Here is a tiny trained network, its code and every weight. The questions are about switching its units off for an input and a target symbol, where a switched-off unit gives its printed mean instead of its output.

import numpy as np


def w(rows, s, z=0):
    codes = np.array(rows[::2]) - 128.0
    scale = np.full(codes.shape[1], s)
    scale[-1] = z or s
    return codes * scale


def f(y):
    return np.maximum(y, 0)


def softmax(a):
    e = np.exp(a - a.max(-1, keepdims=True))
    return e / e.sum(-1, keepdims=True)


def log_softmax(a):
    a = a - a.max(-1, keepdims=True)
    return a - np.log(np.exp(a).sum(-1, keepdims=True))


def net(x, mask):
    ids = ['Γαβεημπτφψω'.index(c) for c in x.split()]
    T = len(ids)
    res = E[ids] + P[:T]
    r = res
    for j in range(3):
        rows = slice(4 * j, 4 * j + 4)
        q, k, v = (r @ M[0][rows].T for M in (Q, K, V))
        z = softmax(np.where(np.tri(T) > 0, q @ k.T / 4**0.5, -1e9)) @ v
        o = O[0][rows]
        res = res + np.where(mask[j], z, o[:, -1]) @ o[:, :-1]
    y = f(res @ A[0][:, :-1].T + A[0][:, -1])
    res = res + np.where(mask[3:7], y, B[0][:, -1]) @ B[0][:, :-1]
    return log_softmax(res[-1] @ U[:, :-1].T + U[:, -1])


Q, K, V, O, A, B = {}, {}, {}, {}, {}, {}
E = w([
[62,136,127],'Γ',
[96,155,30],'α',
[100,136,104],'β',
[124,124,6],'ε',
[109,87,91],'η',
[61,140,179],'μ',
[68,129,200],'π',
[97,128,141],'τ',
[69,98,161],'φ',
[88,84,2],'ψ',
[84,167,86],'ω',
],0.0051)
P = w([
[177,165,157],'0',
[75,135,126],'1',
[130,128,76],'2',
[151,93,135],'3',
[73,131,121],'4',
[182,141,111],'5',
[147,73,130],'6',
[41,131,123],'7',
[183,143,118],'8',
[149,50,125],'9',
[6,124,131],'10',
[189,129,104],'11',
],0.02)
Q[0] = w([
[49,151,72],'head 1',
[186,89,187],'head 1',
[212,203,123],'head 1',
[129,112,99],'head 1',
[141,142,172],'head 2',
[101,148,76],'head 2',
[43,102,114],'head 2',
[54,95,92],'head 2',
[177,143,159],'head 3',
[4,103,118],'head 3',
[116,111,174],'head 3',
[119,137,126],'head 3',
],0.031)
K[0] = w([
[168,222,149],'head 1',
[104,37,114],'head 1',
[63,110,118],'head 1',
[132,152,71],'head 1',
[121,119,90],'head 2',
[110,159,204],'head 2',
[117,202,143],'head 2',
[125,191,160],'head 2',
[116,74,140],'head 3',
[127,254,140],'head 3',
[97,141,108],'head 3',
[133,132,151],'head 3',
],0.032)
V[0] = w([
[35,163,132],'head 1',
[84,144,100],'head 1',
[163,137,84],'head 1',
[136,119,152],'head 1',
[58,161,119],'head 2',
[110,173,160],'head 2',
[147,147,110],'head 2',
[137,166,102],'head 2',
[153,124,137],'head 3',
[108,193,128],'head 3',
[160,40,123],'head 3',
[53,105,250],'head 3',
],0.022)
O[0] = w([
[156,46,113,202],'head 1',
[129,61,126,152],'head 1',
[100,155,180,113],'head 1',
[135,148,115,122],'head 1',
[186,73,81,13],'head 2',
[134,70,153,164],'head 2',
[95,129,127,186],'head 2',
[94,111,119,186],'head 2',
[121,94,149,180],'head 3',
[161,58,106,148],'head 3',
[86,221,166,110],'head 3',
[74,135,5,2],'head 3',
],0.026,0.0041)
A[0] = w([
[86,141,58,2],'neuron 1',
[9,71,68,115],'neuron 2',
[179,86,124,84],'neuron 3',
[85,70,121,58],'neuron 4',
],0.015,0.0095)
B[0] = w([
[1,60,108,151],'neuron 1',
[177,189,164,248],'neuron 2',
[149,157,154,183],'neuron 3',
[99,67,16,203],'neuron 4',
],0.026,0.013)
U = w([
[206,188,89,187],'Γ',
[212,79,191,123],'α',
[26,11,194,99],'β',
[122,106,226,2],'ε',
[80,206,133,115],'η',
[116,141,67,158],'μ',
[42,123,109,120],'π',
[239,211,67,112],'τ',
[18,172,180,29],'φ',
[187,251,163,19],'ψ',
[197,1,79,237],'ω',
],0.0054,0.007)

Each question gives the input, a string of symbols that net reads in full, and the target symbol t.
The units are the heads (4 rows each of Q, K, V and O) and the neurons (one row each of A and B). Each row of codes is followed by its name. A weight is (code - 128) times the scale printed after its matrix; where a second scale follows, it is the last column's (O, A, B and U).
mask holds one flag per unit, heads first, then neurons. A switched-off unit (its flag False) gives its mean, the last column of its rows in O or B, instead of its output. The means were averaged over made-up inputs and are rounded, as every weight is.
A unit's drop is (log p(t) with every unit on - log p(t) with that unit switched off) / (log p(t) with every unit on - log p(t) with every unit switched off).
The circuit of an input: a set's keep is (log p(t) with only the set's units on - log p(t) with every unit switched off) / (log p(t) with every unit on - log p(t) with every unit switched off). Starting from all 7 units, units are removed one at a time, each time the one whose removal leaves the highest keep (on an exact tie, the one counted first), for as long as the keep stays at least 0.8.
circuit, biggest first: the units of the circuit, biggest drop first
top k neurons: the k neurons with the biggest drops, biggest first
heads that matter: for each layer, one digit per head in row order, 1 if its drop is at least 0.15 and else 0, layers parted by /
input ε ω φ Γ α, target ε: top 3 neurons	[neuron 4; neuron 2; neuron 1]
input τ Γ η π Γ ω α ω α μ φ φ, target μ: top 3 neurons	[neuron 1; neuron 2; neuron 4]
input η α φ ω α α ω α Γ η α, target φ: circuit, biggest first	[head 1]
input μ ε ω ω ω η ω η μ π ω, target μ: heads that matter	111
input Γ ε ω ε ψ β, target ε: heads that matter	101
input α ω ω ω ψ ψ φ ψ, target β: heads that matter	111
input ω Γ η ω β ψ μ Γ ψ, target μ: top 2 neurons	[neuron 1; neuron 2]
input α Γ β ω ω, target β: circuit, biggest first	[head 1; head 3; neuron 2]
input π Γ ψ, target π: circuit, biggest first	[neuron 1; head 1; head 3; neuron 2]
input ψ φ β α ω μ, target α: circuit, biggest first	[head 1; neuron 3]
input ω ψ Γ Γ ω Γ Γ ω τ ψ Γ, target ω: top 2 neurons	[neuron 4; neuron 3]
input Γ ω α Γ ω ω ω ω, target τ: heads that matter	011
input Γ φ ω α ω Γ ω ψ α φ ω φ, target φ: heads that matter	011
input Γ ω Γ α β, target τ: circuit, biggest first	[neuron 2; head 3]
input ω ω η β τ, target ω: circuit, biggest first	[head 3]
input ω φ β ε ω π α Γ ω ω ω Γ, target ω: heads that matter	100
input ω ω α, target ω: heads that matter	011
input α ω ω, target α: top 3 neurons	[neuron 4; neuron 1; neuron 3]
input π τ φ ω α φ Γ μ α ω Γ α, target ω: top 2 neurons	[neuron 2; neuron 4]
input τ ω φ π ω α μ π, target ψ: heads that matter	101
input ω φ α Γ ψ ψ β ω, target ω: heads that matter	011
input α ω α α α, target β: circuit, biggest first	[head 3; head 1; neuron 2]
input ω φ ω Γ Γ α ω Γ ω ψ β, target ω: circuit, biggest first	[head 3]
input τ ω τ ω ω ω α Γ, target ψ: circuit, biggest first	[neuron 2; head 3]
